Below are the code and all the weights of a small trained network. Each question names an input and a target symbol and asks about switching units off, where a switched-off unit gives its printed mean instead of its output.

import numpy as np


def w(rows, s, z=0):
    codes = np.array(rows[::2]) - 128.0
    scale = np.full(codes.shape[1], s)
    scale[-1] = z or s
    return codes * scale


def norm(h):
    return h / np.sqrt((h * h).mean(-1, keepdims=True) + 1e-5)


def f(y):
    return y / 2 * (1 + np.tanh(0.7978845608 * (y + 0.044715 * y**3)))


def softmax(a):
    e = np.exp(a - a.max(-1, keepdims=True))
    return e / e.sum(-1, keepdims=True)


def log_softmax(a):
    a = a - a.max(-1, keepdims=True)
    return a - np.log(np.exp(a).sum(-1, keepdims=True))


def net(x, mask):
    ids = ['βγζηθμξφψω'.index(c) for c in x.split()]
    T = len(ids)
    res = E[ids] + P[:T]
    u = 0
    for l in range(3):
        q, k, v = (norm(res) @ M[l].T for M in (Q, K, V))
        z = softmax(np.where(np.tri(T) > 0, q @ k.T / 4**0.5, -1e9)) @ v
        res = res + np.where(mask[u], z, O[l][:, -1]) @ O[l][:, :-1]
        u += 1
        y = f(norm(res) @ A[l][:, :-1].T + A[l][:, -1])
        res = res + np.where(mask[u : u + 8], y, B[l][:, -1]) @ B[l][:, :-1]
        u += 8
    return log_softmax(norm(res)[-1] @ U[:, :-1].T + U[:, -1])


Q, K, V, O, A, B = {}, {}, {}, {}, {}, {}
E = w([
[21,135,125],'β',
[115,140,81],'γ',
[123,201,95],'ζ',
[137,110,74],'η',
[52,195,123],'θ',
[100,195,98],'μ',
[6,116,136],'ξ',
[100,91,81],'φ',
[50,140,114],'ψ',
[51,175,125],'ω',
],0.0022)
P = w([
[121,155,85],'0',
[145,155,128],'1',
[1,79,102],'2',
[153,143,146],'3',
[6,75,114],'4',
[168,132,159],'5',
[34,37,148],'6',
],0.006)
Q[0] = w([
[182,154,129],'0.h0',
[187,187,124],'0.h0',
[255,195,163],'0.h0',
[23,39,120],'0.h0',
],0.0092)
K[0] = w([
[100,137,68],'0.h0',
[78,134,51],'0.h0',
[71,113,44],'0.h0',
[195,129,244],'0.h0',
],0.011)
V[0] = w([
[95,163,155],'0.h0',
[82,190,170],'0.h0',
[108,1,136],'0.h0',
[188,146,83],'0.h0',
],0.0066)
O[0] = w([
[187,41,108,186],'0.h0',
[198,75,133,222],'0.h0',
[110,194,26,3],'0.h0',
[21,139,253,111],'0.h0',
],0.0038,0.0043)
A[0] = w([
[255,151,109,226],'0.n0',
[207,122,158,23],'0.n1',
[41,239,53,61],'0.n2',
[243,100,125,160],'0.n3',
[178,91,241,6],'0.n4',
[158,153,110,11],'0.n5',
[190,171,60,24],'0.n6',
[34,103,93,111],'0.n7',
],0.0045,0.0023)
B[0] = w([
[79,136,188,249],'0.n0',
[50,128,88,117],'0.n1',
[4,138,159,64],'0.n2',
[50,160,167,253],'0.n3',
[150,160,85,174],'0.n4',
[109,128,99,49],'0.n5',
[159,124,106,59],'0.n6',
[85,58,139,198],'0.n7',
],0.004,0.0016)
Q[1] = w([
[243,188,102],'1.h0',
[254,154,159],'1.h0',
[136,177,64],'1.h0',
[225,225,188],'1.h0',
],0.0062)
K[1] = w([
[132,16,6],'1.h0',
[1,32,102],'1.h0',
[190,121,80],'1.h0',
[22,106,76],'1.h0',
],0.0054)
V[1] = w([
[92,216,248],'1.h0',
[125,194,185],'1.h0',
[58,134,199],'1.h0',
[250,92,150],'1.h0',
],0.0021)
O[1] = w([
[208,1,94,245],'1.h0',
[198,81,149,161],'1.h0',
[78,91,123,250],'1.h0',
[216,171,91,136],'1.h0',
],0.0022,0.0014)
A[1] = w([
[73,156,5,19],'1.n0',
[100,155,109,131],'1.n1',
[128,241,137,25],'1.n2',
[123,57,1,29],'1.n3',
[38,129,104,220],'1.n4',
[155,142,135,193],'1.n5',
[65,150,190,153],'1.n6',
[78,213,85,1],'1.n7',
],0.0065,0.0013)
B[1] = w([
[79,188,172,96],'1.n0',
[178,133,130,102],'1.n1',
[120,59,169,99],'1.n2',
[4,73,69,179],'1.n3',
[192,254,120,213],'1.n4',
[99,133,91,130],'1.n5',
[188,38,101,253],'1.n6',
[148,148,230,73],'1.n7',
],0.0038,0.0023)
Q[2] = w([
[204,158,127],'2.h0',
[2,143,106],'2.h0',
[45,156,67],'2.h0',
[89,96,57],'2.h0',
],0.014)
K[2] = w([
[155,164,38],'2.h0',
[47,16,190],'2.h0',
[76,6,134],'2.h0',
[165,2,198],'2.h0',
],0.0095)
V[2] = w([
[45,57,3],'2.h0',
[230,197,168],'2.h0',
[221,70,20],'2.h0',
[168,250,18],'2.h0',
],0.0043)
O[2] = w([
[255,133,13,170],'2.h0',
[61,54,184,69],'2.h0',
[189,71,141,146],'2.h0',
[70,38,86,2],'2.h0',
],0.0068,0.0023)
A[2] = w([
[141,62,146,145],'2.n0',
[134,182,72,197],'2.n1',
[128,230,173,172],'2.n2',
[87,188,2,3],'2.n3',
[156,114,99,147],'2.n4',
[153,151,131,70],'2.n5',
[164,176,98,125],'2.n6',
[56,110,2,116],'2.n7',
],0.0086,0.0045)
B[2] = w([
[109,157,94,238],'2.n0',
[60,143,134,175],'2.n1',
[150,145,114,184],'2.n2',
[247,98,88,151],'2.n3',
[118,150,123,180],'2.n4',
[116,107,145,100],'2.n5',
[103,128,140,129],'2.n6',
[67,132,190,254],'2.n7',
],0.011,0.0035)
U = w([
[68,108,8,4],'β',
[230,176,175,229],'γ',
[133,116,221,31],'ζ',
[109,209,152,96],'η',
[142,46,137,169],'θ',
[134,92,194,76],'μ',
[6,128,162,106],'ξ',
[117,218,76,165],'φ',
[202,123,37,188],'ψ',
[160,58,108,174],'ω',
],0.017,0.0023)

Each question gives the input, a string of symbols that net reads in full, and the target symbol t.
The units are the heads (4 rows each of Q, K, V and O) and the neurons (one row each of A and B). Each row of codes is followed by its name. A weight is (code - 128) times the scale printed after its matrix; where a second scale follows, it is the last column's (O, A, B and U).
mask holds one flag per unit, layer by layer, with each layer's heads first. A switched-off unit (its flag False) gives its mean, the last column of its rows in O or B, instead of its output. The means were averaged over made-up inputs and are rounded, as every weight is.
A unit's drop is (log p(t) with every unit on - log p(t) with that unit switched off) / (log p(t) with every unit on - log p(t) with every unit switched off).
The circuit of an input: a set's keep is (log p(t) with only the set's units on - log p(t) with every unit switched off) / (log p(t) with every unit on - log p(t) with every unit switched off). Starting from the 12 units with the biggest drops (on a tie, the unit counted first), units are removed one at a time, each time the one whose removal leaves the highest keep (on an exact tie, the one counted first), for as long as the keep stays at least 0.8.
units of the circuit, in order: the units of the circuit, biggest drop first
k most important neurons: the k neurons with the biggest drops, biggest first
top k neurons in layer l: the k neurons of layer l with the biggest drops, biggest first
input γ θ φ ζ θ ζ φ, target ζ: units of the circuit, in order -> (0.h0, 2.h0, 2.n1)
input ψ ξ ξ ψ η, target ψ: units of the circuit, in order -> (2.n7, 2.h0)
input ξ θ φ ψ ψ, target ψ: units of the circuit, in order -> (2.h0)
input ξ γ ξ β ω φ ξ, target φ: units of the circuit, in order -> (2.h0, 0.h0)
input γ μ ξ ψ β φ γ, target φ: units of the circuit, in order -> (2.h0, 0.h0)
input θ φ ζ, target φ: units of the circuit, in order -> (0.h0, 2.h0, 2.n7)
input β θ γ ω ξ ξ, target β: top 3 neurons in layer 1 -> (1.n4, 1.n3, 1.n0)
input ζ β β, target β: 2 most important neurons -> (1.n3, 2.n7)
input ψ ψ ξ β, target ψ: top 3 neurons in layer 0 -> (0.n7, 0.n0, 0.n3)
input γ γ φ ξ ψ β ξ, target β: 4 most important neurons -> (1.n3, 2.n0, 2.n3, 2.n7)
input ξ ω ξ ζ β, target ζ: units of the circuit, in order -> (0.h0, 2.h0, 0.n3, 2.n1)
input ψ β ζ, target β: top 2 neurons in layer 0 -> (0.n0, 0.n7)
input ω ξ ξ β ξ ξ, target ω: 3 most important neurons -> (1.n3, 0.n3, 0.n0)
input β γ μ γ, target β: top 3 neurons in layer 1 -> (1.n4, 1.n3, 1.n0)
input ψ φ β, target φ: units of the circuit, in order -> (2.h0)
input γ μ ζ φ ξ β ψ, target β: 2 most important neurons -> (1.n3, 2.n3)
input η ψ θ, target ψ: 3 most important neurons -> (2.n7, 0.n0, 2.n1)
input φ θ γ, target θ: 3 most important neurons -> (1.n3, 1.n4, 2.n7)
input ξ γ ξ ξ β β, target ξ: 3 most important neurons -> (1.n4, 1.n0, 2.n7)
input ψ ζ γ ξ ξ μ, target ψ: most important neuron -> (1.n4)
input φ γ ψ ξ, target φ: 3 most important neurons -> (0.n4, 0.n2, 0.n7)
input φ ξ β ξ ψ θ, target φ: 4 most important neurons -> (0.n2, 1.n4, 0.n7, 1.n2)
input ψ ξ ξ ω, target ψ: 3 most important neurons -> (1.n4, 0.n7, 0.n0)
input ξ ξ ξ ξ, target ξ: 2 most important neurons -> (2.n7, 1.n3)
input γ μ ζ ψ μ ζ ω, target ζ: 2 most important neurons -> (1.n3, 2.n3)
input ω ψ ξ γ, target ω: top 3 neurons in layer 0 -> (0.n0, 0.n3, 0.n4)
